Each row is followed by its tier, which names the range that a hidden value of the row falls in. A new part has a new value, new ranges and new names.
[ 302   62  -90  215  -55  417 -121 -173 -197  -75  200  269  259 -373
  129  292 -131 -139 -196  138 -207 -143  -57 -214   21  328  232  -16
  262 -405 -171  299  249  424 -217  189   -7  -97  -65 -125  286  232
  -91  109  -25  377   89 -246   93   91] : N
[ -18   17   69 -141   59  -93 -130   47  126  -23 -148  -19   64  139
   11  118   44   39   36   25  -42  -13  141   38   12   92  -57  -49
   -4  112   17   25   73   27  -90  -17   12  -28  -78   -3  -75  107
 -102    4   25 -189   -6   -3  -26   60] : S
[-196  315  345  218 -172  340 -146  189  -96  310  211 -255 -241   50
   32 -654   54  208 -169 -136  -46 -212 -253   32  119  148   87 -278
 -310 -266 -166 -212 -283 -325  -67 -100  314  207  159   42 -197  507
  296    9    8 -184  113 -239 -158  119] : S
[  87   36   26  -29   -6  124 -104   30 -104  -34  -48    2  -73   11
 -107  -40  -44  -76 -149  -54  -77 -143  121  -13  -27  116  -52  173
  186   25   71  138  -43  155 -176   42   19   11   38    9  -14  113
  -34  -25  237  101  -61 -166 -249   63] : J
[ -16 -116  -55 -191  145 -175   48   -3   75  -48 -223   45  178   67
  -20  161   34  -37   83   20  -10   35  -66   21   52  107 -126    1
  -22  150   26   22  202   66  -98  -18  -27  -73  -99   55  -64  -82
 -130    8  -40 -105  -63   31  -17  -47] : W
[ 140   -2 -120   15  190 -178  -90  -91 -150   90  -99  131   37  -16
  117  142 -248  204 -332  146  -93  -32 -212  -83   64   59  206   47
   11   -8 -307   29 -283  123 -420   -6 -106 -132 -104  113  -54  -33
   87 -286   99  251  -95 -232   58 -158] : J
[ -19  132   70   -3  -20   96 -126  142   40   25  -17 -108  -69   66
   -1  -81   51   73   14   18    3  -33   82  -27  -14  137  -11  -23
  -28   41  -14  -45   -5  -41  -63  -40  140    1    1  -30 -136  174
    4   36    0  -83   30  -41  -86  139] : E
[  53   21   69  -38   -8   -7  -46   64   55  -98  -62  -11   98    8
   54   84   21  -34  109   90  -11    5   84   29  -63  102  -44   11
  -16   94   11   58  107  -13  -70   38   58 -104  -11  -88  -13   21
   34   94  -77  -78   27   59  -28  112] : R
[ -33  -69  -16  123  171  -81  209    3  122  -59  -45   -8  219   77
   62   32  -21  -47   87  -88   31  245  -18   35   61  240 -195   42
  104  168  144  102  169 -166  -82  -91   42 -248  -82  186 -200 -164
  -26   83 -113  -77  -22   99   57   68] : W
[  39   96  -24 -140    1   55 -171   53   12   -7 -105  -81  -92   30
  -77  -11   28   12  -39   23   22  -92  126  -63  -74  166  -55   82
  100   88   34   65   19  176 -108    6   51   29   23  -17  -25  149
 -140    7  114   28   -2 -122 -229  143] : G
[  49   79   52  -80   28  -70  -97   41   49   35 -127  -43  -26   61
  -27   41   -6   35  -44   21  -12  -30   78   18  -37  123   -9   36
   65   93   46   25  -55   75 -106    8   -8  -33   -2   18  -57   26
  -30  -59   85  -47 -106  -52  -99   40] : G
[  -1   18 -106  -44 -109  400 -238   37  -77  119  158  100  -48 -523
  311  -83 -161  -31  227 -101  146   -1  -62 -143  166   -6  -89 -164
  -88  -37 -165 -125  251  228 -258   90  293  -53 -220   -1  -70  351
 -204  260 -256  304   67   84   46   65] : M
[ 103  162  -44   25  -35  224 -273   13 -104  -25   23  127 -121 -108
  -75  187  -64  -77 -235   80 -125 -208  189 -149  -95  211   97   38
  156 -110  -13  145  119  378  -46   74  -42  117  -84 -127   97  282
 -152   56  149  138  -36 -171  -83    8] : S
[  42   86 -112  -84 -103  290 -257  169  -62  249   87   39 -208 -435
  342  -88 -119   44  154  -60  154   -6 -112 -198   56   31  -35 -195
  -75  -16 -168 -367  245  237 -111   78  165   16 -149  116 -104  252
 -234  186 -289  200   42  183   90  -47] : R
[ 227   14 -255   -3  223 -226 -108 -111 -163  218  -91   89   50  -34
  186  116 -325  263 -372  188  -14   44 -414 -168   21  163  183   25
   99  -28 -507 -108 -321  135 -508  -13 -151 -204  -72  299  -58 -146
   22 -346   18  400  -31 -268   61 -124] : W
[ 135   63  -14   34   48   29  -59   33 -105  -33  -74   68  -47  -51
  -45  116  -93   42 -181   57 -107  -82   61  -34    9   81  143  141
  111   12   24   83 -119  173 -178   36  -16  -48  -47  -48  -52   16
   55 -126  176  147 -188 -122  -57  -53] : M
[  31  -91  -23 -167  103 -133   34   19   72  -73 -195   19  186   81
   28  124   51   -6   84   51  -37    9  -59   19   24  123  -95   -8
   -6  110  -11   19  173   15 -120   -2    9  -91  -46   56  -45  -40
  -90   14  -51 -126   18   13  -37   25] : M
[   6  165   57  -48  -86   21 -192  104   50   47  -55  -35  -93  -30
  -12  -16  -32  -12   72   44   54  -64   79   38  -91   86  -79  -42
  -42  102  -50  -40  -45   -6  -93   19  143    3  -45  -71  -78  121
   26   70  -25  -22  -83   -1 -106   95] : G
[  24  -47  -10  -34  111 -113   33   34   83  -54 -149   66  152  122
   48  124    4   -8   20  -13  -75   31   20   40   36  141 -117   -8
   66  107   16   49  103  -79 -154  -38   49 -117  -93  125 -130   -8
  -62    6  -10 -142   -8    7    5    8] : J
[  27   61   -7 -109   32  -11  -63   69   65    8 -130  -64  -14   35
  -30   14   42   32   36   -7   17  -13   60  -16  -15  153  -59   33
   67  101   67    2   47   75  -85  -14   70  -26  -14   37  -93   56
 -103    2   36  -43  -61  -29 -122   87] : R
[-232   74  458   80 -171  136   41 -206  -69  308  148  -85  122 -250
  510 -854  -57  224  -57 -157  -25 -266 -719  167  261  102  -26 -607
 -603 -310 -291   10 -221 -432 -398   29  331   59  212  243  116  623
  351   76 -270 -302  370 -297 -169   71] : N
[  84   24   76  110  -58   31  -30  101   -7 -169    6  143  166   25
   23  190  -22 -213   82  144 -104  -53   67   69 -153  131 -121   -9
   -6   37  -75   78  214 -127  -20   68   58 -105  -55 -130   23  -20
  143  210 -133 -108   56  101   44   49] : J
[  -2   95   70  -87 -136    6 -189   97   36  153  -58   89  -39 -180
   32   37 -108 -145  187  -36   71  -62  -54  118  -31  -12 -175 -150
  -97   79  -99 -187   66   10  -81   87  126   20 -148  -28  -62   33
   13  141 -127    1 -223  141    8  -85] : M
[  42  102   27  -86   -6   71 -112   83    0   78  -71 -132 -127   40
  -91 -100   25   -8  -63  -62   34  -50   85  -44  -63  183  -72  101
  154   69   99   -6   -5  143  -53    4    6   28   75   67  -60   66
 -111  -13  132   28  -63  -79 -225  103] : G
[  72 -329  -54 -524  181 -302 -122  -28   -2  182 -259 -126  240  155
  176  -10  -33  105  102   35   88   57 -346  -10  115  -79 -152  -25
  -63  129 -398 -287   74   87 -381   45 -190 -140   51  271   12 -173
 -200 -159  -82   10  192   -2  -76  -19] : J
[ -74  150  111   45  -81  564  -21  295 -170  385  154 -467 -240  243
 -479 -631  257 -120 -167 -438    9 -118 -156 -125   93  396 -195  181
  348 -298  144 -291   89   55  167 -117  104  291  332  266 -239  144
 -182   21  328   71  -13 -260 -461  206] : J
[ 120 -142  -85 -347  113 -181 -109    5  -12  132 -214  -57  138   43
  132   48  -34  125   29   83   28   -7 -272  -53   59   35  -22  -36
  -14   53 -297 -214   38  132 -292   46  -90  -90   14  184   -1  -78
 -150 -139  -57   51   75  -47  -53  -13] : M
[  97   69   55 -140  -96 -383  -82  217  103 -369 -323  363  113  208
 -255  771  161 -599  113  516 -189 -262  220   96 -696  243 -242  -56
 -117  225   83   36  759  117  632  188 -376  182  -77 -425  368 -302
   33  437 -272 -545  -65  426  113 -275] : E
[ -33  -40  -24  198  114   57  147   50   30 -164   42   89  231   31
   73  113   10 -101   65   49  -54  123  -13  -32    2  238 -116   -7
  -15   49   23  134  304 -154  -16  -63   92 -174 -107   -1 -115  -16
   43  202 -199  -86  119   85  122   62] : J
[  56  -54  136 -107  -73  -55 -114   42   52  -54  -88   87  182   38
    5  137  -27 -212  170   23  -46  -59   70  163  -58    5 -207  -33
    0   89  -68   23  136  -66 -124  102   35  -83  -57  -70   32  -28
   45  139  -49 -123  -36   92  -36   35] : J
[  31   83   57  -66   30  -91  -78   40   76   35 -140  -10  -21   46
  -28   80   -7   12  -22    1  -14  -13  100   37  -28  122  -24   14
   60  111   94   27  -25   71  -74    5   -7  -32  -42   16  -71   11
  -40  -42   69  -78 -160  -13  -59    2] : G
[   3   98  -38 -117  -46   59 -163   98   17  110  -72  -32 -102 -116
   -8  -38  -53   -9  101  -39   94  -32  -15   -7   -9   72 -111  -25
   -5   95  -50 -126   27   95 -117   17  142   15  -86   21 -117   88
  -93   63  -31   87 -128   20 -107   32] : N
[ -31    5  -59  204  140  104  164   82   25 -119   39  -12  188   77
    9   24   44   10   25   18  -41  142  -48  -70   69  275  -53   34
   25   21   21   93  186 -162  -59 -119  156 -168  -72   40 -209    1
   35  102 -119  -31   90  -13   64  128] : W
[ -15  142  343 -111 -309 -178 -409   74  163  238  -23  153   41  -79
   35  178 -195 -381  310   22   81  -80   69  370 -221 -126 -342 -325
 -183  116 -229 -240   56 -137   25  212  -32   29 -174 -156  110  -70
  165  278 -229 -210 -285  335  124 -132] : S
[  98  179 -211  -71   72  -28 -275   59  -66  252  -71   33 -172  -82
   70   99 -160  163 -212  124   47  -50 -176 -207  -62  196   98  -80
   41  -20 -324 -224  -74  245 -192  -19  -35   36 -119  147  -87   90
 -161 -125  -34  229  -63 -132   22  -83] : E
[-169 -123 -154 -182  287 -388  242   25  154 -136 -385  162  100   90
   27  233   95  -10   47   49  -17   53 -113  -21   -1  194 -183  -85
 -186  322  233   37  411   22  107 -124  -67   -2 -203  142 -148 -100
 -204   69 -167 -358  -89  164   67 -265] : W
[ 109   50  368  350   -9  182  204  227   35  243  174 -214    3  188
   40 -223   67 -120 -109 -316 -101  217   91   67   21  286  -40   86
  381 -111  381 -197  101 -174  240    4 -219 -136  225  330 -181 -258
   95    6   64 -216 -126  230  105  -16] : E
[ -11    1    5 -136  110 -236   28   24  116  -23 -233    4   42   71
   24  102   13   46   39   37   10   33    8   48  -28  114  -71   -7
  -33  208  102   19   49   14  -66  -26  -20  -67  -63   64  -91  -66
  -52  -33  -23 -155 -122   54  -35  -45] : R
[ 104   52   32  -23   48 -104  -18   24   67  -31 -138  -12   58   82
  -33   95  -37   22  -22   13  -44   21   90   68  -29  136  -25   93
  151  115   66   79  -93    1 -162    7   22 -122  -21   52  -92  -69
   18  -78  105  -16 -151  -42  -84   64] : N
[  51 -444  -40 -676  188 -345 -140  -27  -30  118 -290 -172  254  139
  239  -54  -18  104  189   94  145   53 -364  -14   99 -194 -184    3
 -184  216 -443 -307  141  116 -400   82 -238 -155   99  206   82 -189
 -196 -120 -143    0  316   61 -125    2] : J
[ 145 -157 -130 -415  152 -252 -199   11  -43  280 -182 -142   16   16
  325  -60 -117  227  -42  121  147   65 -369 -165  -14   29  -18  -63
  -34  111 -438 -376    5  188 -332   53 -238 -126   84  343   30 -118
 -216 -182 -160  125  230    8  -38  -34] : G
[-186  209  191   12 -125  206 -229   15  -25  166   88 -115 -223 -102
  158 -498  -54  134  -86 -111   52 -204  -98   14   45  109  -94 -242
 -252  -34 -107    8 -155 -115 -213  -38  278  138   44   73  -68  554
   58  103  -17 -102  178 -205 -259  146] : S
[  -2  257  502  292 -542  -67 -370 -202  173  171  270  435  217 -607
  420   91 -524 -568  488   28  174  -23   -2  568 -263 -158 -451 -554
 -345   90 -293  112  -75 -392 -218  368  234 -232 -293 -269  289   43
  530  569 -551  -35 -302  410  260  -51] : R
[  86  -11   99  -16   57  -94  -25   27  -11  -13 -146   89   25   67
  -39  131  -64  -19 -112  -50 -136  -57  129  102   56   14   22  100
  120   80  120   81 -107   54 -174   32  -45  -66  -67   26  -91  -35
   48 -129  206  -48 -242  -42  -33 -107] : J
[ -37  132  -27 -107  -29  216 -109  105  -17   91  -42 -224 -134   37
 -175 -278   88   47   -2 -122   72  -90  -19  -70   22  223 -117   80
  100    6   31  -27  -22   79 -110  -62  215   91   85   68 -146  215
 -138   22  139   80    5 -201 -348  231] : N
[ 131  166 -199  -54   32   46 -203   71  -77  119  -79   55 -122 -118
  -15  157  -90   81 -144  138    5  -86  -95 -186  -76  204  111    1
   79  -34 -197 -114    7  281 -128   15   14   36  -96   19  -43   75
 -135  -64    0  229 -104 -120  -21  -39] : R
[  46   30   42 -171   33  -60 -116   89   68    8 -164  -44    7   76
   16   87   63   67   28   45  -33  -48   85   -6    5   77   15   -6
    9   86   19  -45   41   91  -91   11   14  -14  -21   -8  -65   73
  -90  -46   39 -121  -41  -11  -57   42] : G
[  69   80   53  -34    2   62  -70   46  -23    1  -53 -117 -110   20
  -83  -93  -17  -15  -82  -51   20  -30  144  -12  -70  151  -45  180
  179  103  153   99  -71  133  -96   21   -9  -33   87   22  -41   26
  -32  -26  176   79  -89  -83 -239  118] : R
[ 105  110   30  -62    4  -16 -126   57   10  -32 -124  -14  -84   48
  -36   72   -4   25 -108   57  -58  -98  162  -21  -96  147   27   90
  132   83   79   84  -53  138 -102   31  -11   -9   21  -12  -17   82
  -44  -56  146  -23  -77  -91 -152   64] : G
[ -57   23  -14 -121  178 -348   63  -12   98   50 -287   56    5   52
   20  132  -28  131  -64   52   -8   25 -103   44   29   96   29  -61
 -133  199   90  -11  -42   40  -70  -62  -68  -27 -125   80 -125  -88
  -12 -139   -9 -158 -252   19   44 -206] : R
[ -12    2  -64   -8  118  -60   99   52  110 -119 -123    1  142   59
   -6  129   69  -14   96   47   -1   94   23  -29  -23  240  -96   20
   28  133  107   83  232  -18    0  -60   68 -109  -78   23 -114  -38
  -86   98 -105 -109   -1   59    6   76] : N
